Below is a small trained network, with its code and all its weights. Each question gives an input and a class and asks what happens when units are switched off, that is, made to give their printed mean instead of their output.

import numpy as np


def w(rows, s, z=0):
    codes = np.array(rows[::2]) - 128.0
    scale = np.full(codes.shape[1], s)
    scale[-1] = z or s
    return codes * scale


def f(y):
    return y / 2 * (1 + np.tanh(0.7978845608 * (y + 0.044715 * y**3)))


def log_softmax(a):
    a = a - a.max(-1, keepdims=True)
    return a - np.log(np.exp(a).sum(-1, keepdims=True))


def net(x, mask):
    res = np.array(x, float).reshape(1, 7) / 4 @ E
    y = f(res @ A[0][:, :-1].T + A[0][:, -1])
    res = res + np.where(mask, y, B[0][:, -1]) @ B[0][:, :-1]
    return log_softmax(res[-1] @ U[:, :-1].T + U[:, -1])


A, B = {}, {}
E = w([
[167,202,76,110,114,61,97],'x0',
[123,107,110,195,174,210,152],'x1',
[87,132,57,229,178,135,94],'x2',
[210,198,99,173,81,132,166],'x3',
[2,185,142,115,31,212,64],'x4',
[83,193,197,101,224,166,169],'x5',
[170,106,54,52,164,180,165],'x6',
],0.0099)
A[0] = w([
[191,105,156,180,165,129,158,146],'N0',
[82,99,90,172,53,164,104,196],'N1',
[159,237,130,147,136,102,86,227],'N2',
[116,62,181,111,74,69,176,184],'N3',
[233,106,74,184,105,198,174,211],'N4',
[137,118,178,156,191,147,186,230],'N5',
[141,146,48,145,255,46,96,110],'N6',
[68,119,191,106,163,193,158,141],'N7',
[154,185,127,72,71,95,89,202],'N8',
[27,88,189,141,121,215,82,213],'N9',
[140,105,44,61,184,104,134,254],'N10',
],0.0097,0.0044)
B[0] = w([
[144,161,112,151,91,87,201,201],'N0',
[102,94,105,167,129,163,62,204],'N1',
[86,139,169,146,67,90,146,195],'N2',
[249,133,184,125,165,175,94,191],'N3',
[143,124,63,129,84,141,126,238],'N4',
[124,195,121,154,166,115,203,220],'N5',
[104,67,172,176,149,84,155,214],'N6',
[119,186,102,103,220,163,146,213],'N7',
[110,129,177,68,45,121,91,200],'N8',
[88,145,136,148,184,178,79,254],'N9',
[138,47,136,109,124,170,163,214],'N10',
],0.012,0.013)
U = w([
[101,174,161,102,66,83,97,211],'0',
[136,57,139,168,168,75,168,121],'1',
[247,128,166,87,121,139,94,3],'2',
[168,101,9,154,99,138,114,79],'3',
[134,92,93,36,107,178,161,237],'4',
[171,187,73,146,109,92,202,84],'5',
[127,213,100,93,201,159,160,159],'6',
[73,122,111,150,156,163,35,35],'7',
],0.011,0.0022)

Each question gives the input, the list of numbers given to net, and the class t.
The units are the neurons (one row each of A and B). Each row of codes is followed by its name. A weight is (code - 128) times the scale printed after its matrix; where a second scale follows, it is the last column's (A, B and U).
mask holds one flag per neuron, in row order. A switched-off neuron (its flag False) gives its mean, the last column of its row in B, instead of its output. The means were averaged over made-up inputs and are rounded, as every weight is.
A unit's drop is (log p(t) with every unit on - log p(t) with that unit switched off) / (log p(t) with every unit on - log p(t) with every unit switched off).
The circuit of an input: a set's keep is (log p(t) with only the set's units on - log p(t) with every unit switched off) / (log p(t) with every unit on - log p(t) with every unit switched off). Starting from all 11 units, units are removed one at a time, each time the one whose removal leaves the highest keep (on an exact tie, the one counted first), for as long as the keep stays at least 0.8.
units of the circuit, in order: the units of the circuit, biggest drop first
top k neurons: the k neurons with the biggest drops, biggest first
drop when u is switched off: that unit's drop, to one decimal
input [6,-3,-7,7,-5,1,6], class 4: top neuron => (N10)
input [-4,8,6,3,-2,4,4], class 5: top 2 neurons => (N0 N4)
input [-8,6,6,-5,-3,-1,7], class 6: top 2 neurons => (N7 N5)
input [-1,0,8,5,2,3,4], class 3: units of the circuit, in order => (N4 N7)
input [-1,0,-8,7,-1,6,2], class 5: units of the circuit, in order => (N9 N5)
input [4,5,5,-2,3,3,7], class 7: top 2 neurons => (N0 N5)
input [4,-7,0,-8,-1,5,1], class 1: top 4 neurons => (N6 N4 N10 N9)
input [-4,-5,0,-7,2,3,-4], class 6: top 2 neurons => (N7 N1)
input [0,-2,3,1,-8,-8,3], class 1: top 3 neurons => (N6 N10 N1)
input [1,4,-2,7,8,0,5], class 7: top 2 neurons => (N1 N0)
input [4,-8,-2,4,0,-8,4], class 0: top 3 neurons => (N8 N2 N7)
input [1,0,-4,0,5,-7,1], class 7: top 2 neurons => (N1 N0)
input [1,-3,-5,-1,8,-3,2], class 7: top 3 neurons => (N1 N9 N0)
input [-6,8,-8,2,-5,-8,3], class 3: units of the circuit, in order => (N4)
input [7,6,0,-4,-7,3,8], class 1: drop when N6 is switched off => 0.4
input [-7,2,1,-3,6,8,1], class 6: drop when N7 is switched off => 2.0
input [4,-4,8,0,3,6,5], class 1: drop when N6 is switched off => 0.3
